Look-ups in named tables: a row name and a column name give one cell, copied from the table.

Table kega
|  | dit | domita | bugev | megis | sekefo |
|---|---|---|---|---|---|
| bekaro | 9.515 | 17.723 | 85.563 | 84.805 | 94.934 |
| pudu | 8.998 | 14.540 | 91.651 | 89.766 | 95.368 |
| verilo | 44.111 | 63.924 | 32.218 | 32.269 | 49.232 |
| marogo | 18.390 | 15.123 | 76.997 | 76.937 | 85.279 |
| dap | 9.833 | 1.432 | 82.864 | 88.934 | 84.860 |
| rakuno | 9.036 | 0.508 | 87.779 | 94.062 | 89.500 |
| geto | 53.264 | 62.766 | 53.975 | 25.380 | 64.459 |
| felateb | 8.386 | 5.579 | 84.413 | 91.827 | 86.788 |
| dugilu | 27.395 | 26.353 | 58.532 | 66.799 | 85.432 |
| sedavo | 5.060 | 10.530 | 93.786 | 94.649 | 96.513 |
| rel | 47.733 | 60.259 | 45.125 | 26.493 | 55.485 |
| kisibi | 15.017 | 9.248 | 71.665 | 79.905 | 75.865 |
| dapu | 36.976 | 58.103 | 45.600 | 38.308 | 65.413 |
| sog | 35.957 | 50.789 | 30.812 | 52.651 | 34.187 |

What is the domita of sog in kega?
50.789
What is the sekefo of marogo in kega?
85.279
What is the domita of pudu in kega?
14.540
What is the sekefo of dugilu in kega?
85.432
What is the megis of rel in kega?
26.493
What is the sekefo of kisibi in kega?
75.865
What is the dit of dugilu in kega?
27.395
What is the dit of rakuno in kega?
9.036
What is the bugev of felateb in kega?
84.413
What is the megis of dugilu in kega?
66.799

ditokor =
columns: dameb, rato, dugutem, rulinu, fanu, lemam, vafar, kuvafov, vizero
likiba: [-0.3, -0.3, -0.3, 0.0, -0.4, 0.2, -0.5, 0.0, -0.5]
vov: [0.1, 0.4, 0.4, -0.2, -0.3, 0.2, -0.6, -0.5, -0.2]
sonitos: [0.0, -0.2, -0.2, 0.0, 0.1, 0.4, -0.8, -0.1, -0.1]
ratib: [-0.1, -0.3, -0.3, -0.1, -0.5, 0.1, -0.6, -0.2, 0.0]
vogab: [0.1, 0.4, 0.4, -0.2, -0.4, 0.3, 0.2, -0.1, -0.2]
nopo: [-0.2, -0.2, -0.2, 0.1, -0.4, 0.4, 0.0, 0.6, -0.5]
nas: [-0.5, -0.1, -0.1, 0.2, -0.6, -0.2, 0.0, 0.4, -0.5]
vezip: [-0.5, -0.3, -0.3, 0.4, -0.8, -0.4, -0.6, 0.6, -0.4]
lotof: [0.3, 0.1, 0.1, 0.1, 0.8, 0.2, -0.2, 0.1, -0.2]
nada: [0.4, 0.5, 0.5, -0.2, 0.2, 0.3, -0.2, -0.4, 0.0]
temodi: [-0.1, -0.3, -0.3, 0.4, 0.0, -0.4, -0.4, 0.6, -0.3]
kolam: [0.3, 0.0, 0.0, 0.0, 0.6, 0.4, -0.4, -0.1, 0.0]
puzit: [-0.2, 0.1, 0.1, -0.1, -0.7, 0.2, 0.3, 0.1, -0.2]

ratib, fanu -> -0.5
temodi, fanu -> 0.0
kolam, vafar -> -0.4
vov, vafar -> -0.6
kolam, lemam -> 0.4
vogab, vafar -> 0.2
sonitos, fanu -> 0.1
kolam, kuvafov -> -0.1
likiba, dugutem -> -0.3
temodi, rato -> -0.3
puzit, lemam -> 0.2
lotof, rato -> 0.1
nopo, kuvafov -> 0.6
vogab, rato -> 0.4
nas, dugutem -> -0.1
kolam, dameb -> 0.3
likiba, fanu -> -0.4
Row with the largest dugutem: nada

lemev
fields: tuladu, suguvur, budit
vos: [0.56, 0.92, 0.39]
fenoras: [0.56, 0.25, 0.58]
mab: [0.56, 0.91, 0.73]
furagan: [0.47, 0.35, 0.88]

What is the tuladu of fenoras in lemev?
0.56
What is the suguvur of furagan in lemev?
0.35
What is the budit of furagan in lemev?
0.88
What is the suguvur of mab in lemev?
0.91
What is the budit of mab in lemev?
0.73
What is the tuladu of mab in lemev?
0.56
What is the suguvur of vos in lemev?
0.92
What is the budit of vos in lemev?
0.39
What is the tuladu of vos in lemev?
0.56
What is the budit of fenoras in lemev?
0.58
What is the tuladu of furagan in lemev?
0.47
What is the suguvur of fenoras in lemev?
0.25

mes
fields: teki, pebive, toz, lub, vub, sikugoz
feletuf: [169, 244, -314, -393, 369, 112]
reg: [398, 295, -453, -189, 347, 151]
gid: [196, 27, 151, -313, -605, -106]
kageluz: [-509, 213, 314, -430, -555, -640]
nifazog: [-260, 138, 51, -197, -406, -191]
dom: [88, -291, 90, -187, 261, -41]
baz: [49, -584, -178, 85, -140, -336]
natavi: [568, 420, -490, -200, 371, 252]
sig: [-588, -427, 228, -387, -443, 37]
koreru: [429, 341, -621, 120, 153, 257]
vuvope: [268, -148, -105, 407, 278, -245]
luf: [-185, 89, 226, -146, -318, 152]
pilini: [-366, -441, 301, 2, -250, -534]
sovi: [478, 449, -579, 285, 386, 263]

luf, teki -> -185
sovi, pebive -> 449
nifazog, lub -> -197
vuvope, toz -> -105
reg, sikugoz -> 151
feletuf, pebive -> 244
sig, lub -> -387
sig, pebive -> -427

